Below are the code and all the weights of a small trained network. Each question names an input and a class and asks about switching units off, where a switched-off unit gives its printed mean instead of its output.

import numpy as np


def w(rows, s, z=0):
    codes = np.array(rows[::2]) - 128.0
    scale = np.full(codes.shape[1], s)
    scale[-1] = z or s
    return codes * scale


def f(y):
    return y / 2 * (1 + np.tanh(0.7978845608 * (y + 0.044715 * y**3)))


def log_softmax(a):
    a = a - a.max(-1, keepdims=True)
    return a - np.log(np.exp(a).sum(-1, keepdims=True))


def net(x, mask):
    res = np.array(x, float).reshape(1, 5) / 4 @ E
    y = f(res @ A[0][:, :-1].T + A[0][:, -1])
    res = res + np.where(mask, y, B[0][:, -1]) @ B[0][:, :-1]
    return log_softmax(res[-1] @ U[:, :-1].T + U[:, -1])


A, B = {}, {}
E = w([
[137,95,146,252,120,115,92,142,132,74,165,186],'x0',
[182,112,107,136,126,75,121,81,62,131,107,101],'x1',
[96,122,87,205,139,180,194,106,115,171,125,129],'x2',
[145,162,95,154,165,180,68,186,117,119,126,122],'x3',
[171,72,135,92,124,187,121,99,132,88,73,142],'x4',
],0.015)
A[0] = w([
[127,206,95,167,242,166,54,240,128,119,100,153,116],'n0',
[128,102,161,224,128,113,138,123,169,37,145,161,24],'n1',
[170,152,92,137,167,156,74,165,70,146,73,134,106],'n2',
[137,123,206,46,99,29,54,193,141,69,119,163,121],'n3',
[36,114,170,98,119,189,139,211,254,143,188,176,4],'n4',
[103,111,135,196,115,80,66,116,90,77,102,169,51],'n5',
[109,77,245,85,91,66,179,96,157,117,194,156,82],'n6',
[63,215,151,161,109,58,138,166,134,134,163,90,89],'n7',
[59,80,83,196,144,181,207,105,97,176,99,134,103],'n8',
[80,90,166,145,131,86,192,52,160,141,133,159,58],'n9',
[187,63,113,96,142,166,120,85,84,119,73,175,85],'n10',
[168,96,108,122,156,161,137,85,103,77,94,173,59],'n11',
[162,128,108,158,172,43,115,107,40,138,152,79,100],'n12',
[159,97,180,122,83,212,143,130,186,71,73,118,99],'n13',
],0.0083,0.0024)
B[0] = w([
[146,89,108,108,196,94,167,65,146,67,179,92,234],'n0',
[127,173,169,53,156,91,127,170,128,203,74,26,215],'n1',
[116,120,113,149,178,100,196,55,92,49,131,82,186],'n2',
[211,100,78,123,137,151,100,211,91,147,153,176,249],'n3',
[67,57,171,173,22,57,185,142,20,135,114,102,231],'n4',
[153,161,136,64,178,110,162,127,81,161,41,102,200],'n5',
[137,117,146,154,203,154,184,119,150,87,193,93,218],'n6',
[61,212,57,175,165,80,47,146,228,161,113,193,208],'n7',
[201,168,100,100,135,204,78,254,88,114,198,164,221],'n8',
[154,96,137,131,181,139,154,81,170,76,199,74,194],'n9',
[101,125,67,163,139,68,149,131,125,138,97,161,210],'n10',
[78,182,55,153,76,74,115,114,152,101,119,167,182],'n11',
[27,69,108,217,21,143,159,154,123,135,111,107,211],'n12',
[79,187,85,188,161,80,126,147,204,139,52,193,197],'n13',
],0.0083,0.013)
U = w([
[80,185,78,176,123,96,107,119,243,126,105,179,97],'0',
[90,64,143,169,30,101,155,115,50,106,119,114,132],'1',
[154,111,136,123,190,139,164,65,177,44,197,83,85],'2',
[212,140,112,126,131,186,91,190,99,126,176,164,108],'3',
[112,201,147,11,164,137,168,122,124,215,62,41,162],'4',
[139,132,145,131,110,145,96,121,155,124,141,113,254],'5',
[142,167,223,116,65,182,42,42,166,102,126,151,15],'6',
],0.012,0.0074)

Each question gives the input, the list of numbers given to net, and the class t.
The units are the neurons (one row each of A and B). Each row of codes is followed by its name. A weight is (code - 128) times the scale printed after its matrix; where a second scale follows, it is the last column's (A, B and U).
mask holds one flag per neuron, in row order. A switched-off neuron (its flag False) gives its mean, the last column of its row in B, instead of its output. The means were averaged over made-up inputs and are rounded, as every weight is.
A unit's drop is (log p(t) with every unit on - log p(t) with that unit switched off) / (log p(t) with every unit on - log p(t) with every unit switched off).
The circuit of an input: a set's keep is (log p(t) with only the set's units on - log p(t) with every unit switched off) / (log p(t) with every unit on - log p(t) with every unit switched off). Starting from the 12 units with the biggest drops (on a tie, the unit counted first), units are removed one at a time, each time the one whose removal leaves the highest keep (on an exact tie, the one counted first), for as long as the keep stays at least 0.8.
units of the circuit, in order: the units of the circuit, biggest drop first
most important unit: the unit with the biggest drop
k most important neurons: the k neurons with the biggest drops, biggest first
drop of u: that unit's drop, to one decimal
input [4,6,2,5,3], class 1: units of the circuit, in order	n12
input [6,4,2,-7,-5], class 2: 2 most important neurons	n9, n6
input [7,2,-6,2,6], class 4: 2 most important neurons	n1, n5
input [-1,-1,-4,5,5], class 0: 3 most important neurons	n13, n6, n9
input [-8,-8,-1,-2,0], class 1: 2 most important neurons	n4, n1
input [6,-3,5,3,-1], class 4: units of the circuit, in order	n1, n5
input [-6,-5,-8,-6,7], class 3: 2 most important neurons	n3, n7
input [7,-1,3,3,-5], class 4: units of the circuit, in order	n1, n5
input [-4,-1,-1,5,-1], class 2: units of the circuit, in order	n1, n0
input [8,-4,-4,5,8], class 0: 3 most important neurons	n13, n11, n10
input [-5,6,6,-2,6], class 0: units of the circuit, in order	n10, n11
input [4,-4,-4,-8,-6], class 2: 2 most important neurons	n6, n9
input [6,2,-3,-5,-3], class 4: 3 most important neurons	n1, n5, n0
input [6,5,-4,3,0], class 4: most important unit	n5
input [5,7,-2,7,7], class 0: 4 most important neurons	n4, n11, n10, n13
input [-4,-4,4,2,-1], class 1: 3 most important neurons	n4, n1, n3
input [-8,-5,4,8,2], class 2: 2 most important neurons	n0, n1
input [6,-3,-4,2,3], class 4: drop of n1	0.5
input [3,-1,6,-5,5], class 3: drop of n12	0.1
input [-6,-8,5,1,-6], class 1: drop of n13	0.1
input [8,2,-7,0,3], class 4: units of the circuit, in order	n1
